Below is a small trained network, with its code and all its weights. Each question gives an input and a class and asks what happens when units are switched off, that is, made to give their printed mean instead of their output.

import numpy as np


def w(rows, s, z=0):
    codes = np.array(rows[::2]) - 128.0
    scale = np.full(codes.shape[1], s)
    scale[-1] = z or s
    return codes * scale


def f(y):
    return y / 2 * (1 + np.tanh(0.7978845608 * (y + 0.044715 * y**3)))


def log_softmax(a):
    a = a - a.max(-1, keepdims=True)
    return a - np.log(np.exp(a).sum(-1, keepdims=True))


def net(x, mask):
    res = np.array(x, float).reshape(1, 7) / 4 @ E
    y = f(res @ A[0][:, :-1].T + A[0][:, -1])
    res = res + np.where(mask, y, B[0][:, -1]) @ B[0][:, :-1]
    return log_softmax(res[-1] @ U[:, :-1].T + U[:, -1])


A, B = {}, {}
E = w([
[135,52,168,140,121,100,115,202,23],'x0',
[126,128,128,128,134,129,130,124,125],'x1',
[253,115,139,162,134,98,246,100,136],'x2',
[140,76,54,194,228,200,123,157,143],'x3',
[123,124,123,125,132,121,133,133,131],'x4',
[125,131,125,129,127,129,131,128,124],'x5',
[125,128,130,132,126,130,130,126,129],'x6',
],0.013)
A[0] = w([
[123,99,79,174,180,177,120,149,133,168],'neuron 0',
[130,144,148,100,98,94,124,114,116,222],'neuron 1',
[131,122,147,132,114,114,135,132,100,129],'neuron 2',
[173,121,134,146,120,104,178,125,120,141],'neuron 3',
[139,141,156,125,100,94,150,113,114,145],'neuron 4',
[163,114,115,153,156,146,155,132,137,102],'neuron 5',
[152,141,159,112,101,89,156,120,128,142],'neuron 6',
[127,103,91,173,173,173,110,136,135,175],'neuron 7',
[163,141,138,138,123,110,164,121,134,162],'neuron 8',
[67,152,141,100,115,117,70,132,114,214],'neuron 9',
[139,66,158,145,122,104,119,192,8,188],'neuron 10',
[116,147,108,135,147,144,118,117,155,170],'neuron 11',
[183,104,115,158,152,131,172,123,138,103],'neuron 12',
[184,122,125,144,130,117,170,117,138,148],'neuron 13',
[121,169,115,123,134,138,135,92,189,254],'neuron 14',
],0.016,0.0093)
B[0] = w([
[137,72,85,142,180,164,115,191,131,219],'neuron 0',
[104,155,154,84,75,78,123,106,120,198],'neuron 1',
[140,123,147,120,113,120,99,118,100,149],'neuron 2',
[179,122,146,136,144,111,157,69,94,183],'neuron 3',
[144,158,120,82,132,118,116,93,117,173],'neuron 4',
[145,102,148,185,124,121,169,140,153,165],'neuron 5',
[150,167,100,82,144,113,129,77,109,180],'neuron 6',
[158,90,96,130,151,188,120,204,134,210],'neuron 7',
[173,172,133,115,165,95,148,84,137,175],'neuron 8',
[50,136,142,131,86,122,113,195,150,252],'neuron 9',
[123,68,187,131,152,95,71,123,36,251],'neuron 10',
[135,137,114,118,100,171,149,162,154,175],'neuron 11',
[163,98,176,184,125,99,191,134,146,183],'neuron 12',
[217,137,151,175,150,96,174,121,140,186],'neuron 13',
[129,201,97,104,96,146,181,126,248,226],'neuron 14',
],0.011,0.022)
U = w([
[23,204,127,82,26,106,137,128,198,254],'0',
[107,138,3,72,117,246,98,189,184,144],'1',
[40,117,190,105,54,59,51,134,85,211],'2',
[80,67,97,120,208,166,22,192,77,62],'3',
[183,215,81,78,129,80,156,19,179,154],'4',
[190,131,123,213,136,145,194,149,216,78],'5',
[192,131,172,83,143,80,97,21,42,47],'6',
[166,43,169,230,181,89,143,132,92,9],'7',
],0.0063,0.0025)

Each question gives the input, the list of numbers given to net, and the class t.
The units are the neurons (one row each of A and B). Each row of codes is followed by its name. A weight is (code - 128) times the scale printed after its matrix; where a second scale follows, it is the last column's (A, B and U).
mask holds one flag per neuron, in row order. A switched-off neuron (its flag False) gives its mean, the last column of its row in B, instead of its output. The means were averaged over made-up inputs and are rounded, as every weight is.
A unit's drop is (log p(t) with every unit on - log p(t) with that unit switched off) / (log p(t) with every unit on - log p(t) with every unit switched off).
The circuit of an input: a set's keep is (log p(t) with only the set's units on - log p(t) with every unit switched off) / (log p(t) with every unit on - log p(t) with every unit switched off). Starting from the 12 units with the biggest drops (on a tie, the unit counted first), units are removed one at a time, each time the one whose removal leaves the highest keep (on an exact tie, the one counted first), for as long as the keep stays at least 0.8.
circuit, biggest first: the units of the circuit, biggest drop first
k most important neurons: the k neurons with the biggest drops, biggest first
drop when u is switched off: that unit's drop, to one decimal
input [0,6,-5,-7,0,-8,2], class 0: circuit, biggest first => (neuron 10)
input [-2,1,-8,1,-2,5,-7], class 1: circuit, biggest first => (neuron 1; neuron 10)
input [-1,4,-8,0,-6,6,2], class 0: circuit, biggest first => (neuron 9; neuron 10)
input [-3,-7,0,-1,-5,2,-3], class 0: circuit, biggest first => (neuron 3; neuron 0)
input [1,0,-3,0,-2,-5,-1], class 2: circuit, biggest first => (neuron 14; neuron 0)
input [8,3,0,7,6,-2,-7], class 3: 2 most important neurons => (neuron 0; neuron 7)
input [0,-3,0,-4,-1,0,4], class 0: circuit, biggest first => (neuron 10; neuron 13)
input [7,1,0,4,-5,-1,-6], class 3: circuit, biggest first => (neuron 13; neuron 0)
input [-2,1,-4,0,0,1,-5], class 0: 2 most important neurons => (neuron 0; neuron 7)
input [4,-2,0,0,-4,-4,0], class 2: circuit, biggest first => (neuron 0; neuron 13)
input [-6,-3,0,-2,-5,2,-1], class 0: 2 most important neurons => (neuron 3; neuron 13)
input [-6,-6,0,6,8,-8,-7], class 1: 2 most important neurons => (neuron 7; neuron 0)
input [1,1,7,-5,-8,3,-4], class 6: 2 most important neurons => (neuron 14; neuron 3)
input [1,-1,6,1,6,4,2], class 7: circuit, biggest first => (neuron 14)
input [-1,6,2,-1,0,-7,7], class 4: drop when neuron 10 is switched off => 0.2
input [-1,-5,-6,0,3,-8,3], class 0: drop when neuron 1 is switched off => -0.1
input [1,4,4,-6,-2,-2,5], class 6: drop when neuron 2 is switched off => 0.1
input [-3,1,2,-5,-1,5,3], class 4: drop when neuron 8 is switched off => 0.0
